Here is a tiny trained network, its code and every weight. The questions are about switching its units off for an input and a target symbol, where a switched-off unit gives its printed mean instead of its output.

import numpy as np


def w(rows, s, z=0):
    codes = np.array(rows[::2]) - 128.0
    scale = np.full(codes.shape[1], s)
    scale[-1] = z or s
    return codes * scale


def f(y):
    return np.maximum(y, 0)


def softmax(a):
    e = np.exp(a - a.max(-1, keepdims=True))
    return e / e.sum(-1, keepdims=True)


def log_softmax(a):
    a = a - a.max(-1, keepdims=True)
    return a - np.log(np.exp(a).sum(-1, keepdims=True))


def net(x, mask):
    ids = ['αβεθτφψ'.index(c) for c in x.split()]
    T = len(ids)
    res = E[ids] + P[:T]
    r = res
    for j in range(3):
        rows = slice(2 * j, 2 * j + 2)
        q, k, v = (r @ M[0][rows].T for M in (Q, K, V))
        z = softmax(np.where(np.tri(T) > 0, q @ k.T / 2**0.5, -1e9)) @ v
        o = O[0][rows]
        res = res + np.where(mask[j], z, o[:, -1]) @ o[:, :-1]
    y = f(res @ A[0][:, :-1].T + A[0][:, -1])
    res = res + np.where(mask[3:7], y, B[0][:, -1]) @ B[0][:, :-1]
    return log_softmax(res[-1] @ U[:, :-1].T + U[:, -1])


Q, K, V, O, A, B = {}, {}, {}, {}, {}, {}
E = w([
[228,114,104,184,141,112,179],'α',
[114,119,114,103,88,147,25],'β',
[121,126,220,114,104,47,70],'ε',
[124,178,145,88,248,47,105],'θ',
[112,133,248,178,147,144,96],'τ',
[152,108,210,31,101,105,165],'φ',
[78,60,128,129,212,199,162],'ψ',
],0.016)
P = w([
[91,90,115,151,101,59,138],'0',
[89,167,109,156,98,130,150],'1',
[133,96,128,138,166,141,100],'2',
[114,221,119,146,130,149,144],'3',
[172,112,153,104,173,156,85],'4',
[148,249,139,129,101,175,162],'5',
[159,113,183,97,122,185,97],'6',
],0.018)
Q[0] = w([
[247,115,177,128,146,154,61],'head 1',
[122,233,104,169,105,175,149],'head 1',
[191,189,171,77,141,196,119],'head 2',
[204,46,149,136,187,132,77],'head 2',
[169,83,126,89,154,153,95],'head 3',
[138,98,105,141,79,84,113],'head 3',
],0.014)
K[0] = w([
[143,203,139,104,120,174,137],'head 1',
[186,96,150,101,156,145,81],'head 1',
[217,159,146,87,150,216,90],'head 2',
[121,248,109,117,96,165,166],'head 2',
[106,169,104,133,108,162,132],'head 3',
[90,115,130,145,104,41,141],'head 3',
],0.016)
V[0] = w([
[200,176,164,102,150,66,100],'head 1',
[122,135,189,117,70,110,212],'head 1',
[109,112,146,159,209,130,197],'head 2',
[82,174,190,254,114,156,84],'head 2',
[171,50,142,244,85,179,154],'head 3',
[182,136,76,213,119,97,97],'head 3',
],0.0078)
O[0] = w([
[84,79,111,254,206,110,147,62],'head 1',
[165,238,109,139,213,97,158,106],'head 1',
[135,99,195,119,132,127,247,235],'head 2',
[167,169,80,209,39,147,214,242],'head 2',
[216,107,181,178,149,98,71,177],'head 3',
[127,141,209,172,122,202,86,4],'head 3',
],0.0078,0.0032)
A[0] = w([
[214,167,89,102,92,103,175,59],'neuron 1',
[107,147,2,234,186,157,125,3],'neuron 2',
[123,142,86,107,89,185,58,5],'neuron 3',
[139,124,107,116,120,130,129,62],'neuron 4',
],0.0076,0.0061)
B[0] = w([
[125,55,100,151,203,32,2,227],'neuron 1',
[59,62,180,170,73,34,103,253],'neuron 2',
[159,196,214,151,208,198,184,214],'neuron 3',
[154,120,79,163,179,140,115,128],'neuron 4',
],0.008,0.0023)
U = w([
[121,142,50,126,74,191,8,165],'α',
[121,197,96,122,254,72,113,37],'β',
[67,49,107,153,180,185,199,89],'ε',
[209,144,142,48,112,109,207,145],'θ',
[101,93,190,158,103,39,72,255],'τ',
[178,184,175,191,191,214,165,210],'φ',
[253,176,32,224,113,101,218,67],'ψ',
],0.0066,0.0064)

Each question gives the input, a string of symbols that net reads in full, and the target symbol t.
The units are the heads (2 rows each of Q, K, V and O) and the neurons (one row each of A and B). Each row of codes is followed by its name. A weight is (code - 128) times the scale printed after its matrix; where a second scale follows, it is the last column's (O, A, B and U).
mask holds one flag per unit, heads first, then neurons. A switched-off unit (its flag False) gives its mean, the last column of its rows in O or B, instead of its output. The means were averaged over made-up inputs and are rounded, as every weight is.
A unit's drop is (log p(t) with every unit on - log p(t) with that unit switched off) / (log p(t) with every unit on - log p(t) with every unit switched off).
The circuit of an input: a set's keep is (log p(t) with only the set's units on - log p(t) with every unit switched off) / (log p(t) with every unit on - log p(t) with every unit switched off). Starting from all 7 units, units are removed one at a time, each time the one whose removal leaves the highest keep (on an exact tie, the one counted first), for as long as the keep stays at least 0.8.
circuit, biggest first: the units of the circuit, biggest drop first
k most important neurons: the k neurons with the biggest drops, biggest first
which heads matter: for each layer, one digit per head in row order, 1 if its drop is at least 0.15 and else 0, layers parted by /
input ψ β τ θ, target ψ: which heads matter : 010
input φ β β θ, target α: which heads matter : 110
input ψ β ψ β, target θ: which heads matter : 110
input θ β ψ ψ ε α β, target φ: which heads matter : 001
input θ ψ β ψ θ, target θ: circuit, biggest first : head 1; head 2
input ψ β ψ, target α: which heads matter : 110
input φ ψ α, target τ: which heads matter : 100
input θ ψ β α, target α: which heads matter : 110
input τ θ φ θ α, target ε: circuit, biggest first : head 1; head 3
input φ ψ β ψ β ε, target α: circuit, biggest first : head 2
input ψ ψ ψ ψ τ τ φ, target ψ: circuit, biggest first : head 2; head 1
input τ ε β φ τ θ φ, target ε: circuit, biggest first : head 1; head 3
input ψ φ ψ α φ, target φ: circuit, biggest first : head 3; head 1
input θ ψ θ ψ τ, target θ: circuit, biggest first : head 1; head 2; head 3
input ε ψ ε, target θ: most important neuron : neuron 2
input ψ τ β α ε θ, target τ: circuit, biggest first : head 1; neuron 2; head 2
input ψ α β ε φ ψ, target ε: circuit, biggest first : head 1; neuron 2
input θ τ ε ε ψ, target τ: circuit, biggest first : neuron 2; head 2; head 1
input β α θ ψ θ ψ, target ε: which heads matter : 100
input β ψ ψ τ ψ, target ψ: which heads matter : 010
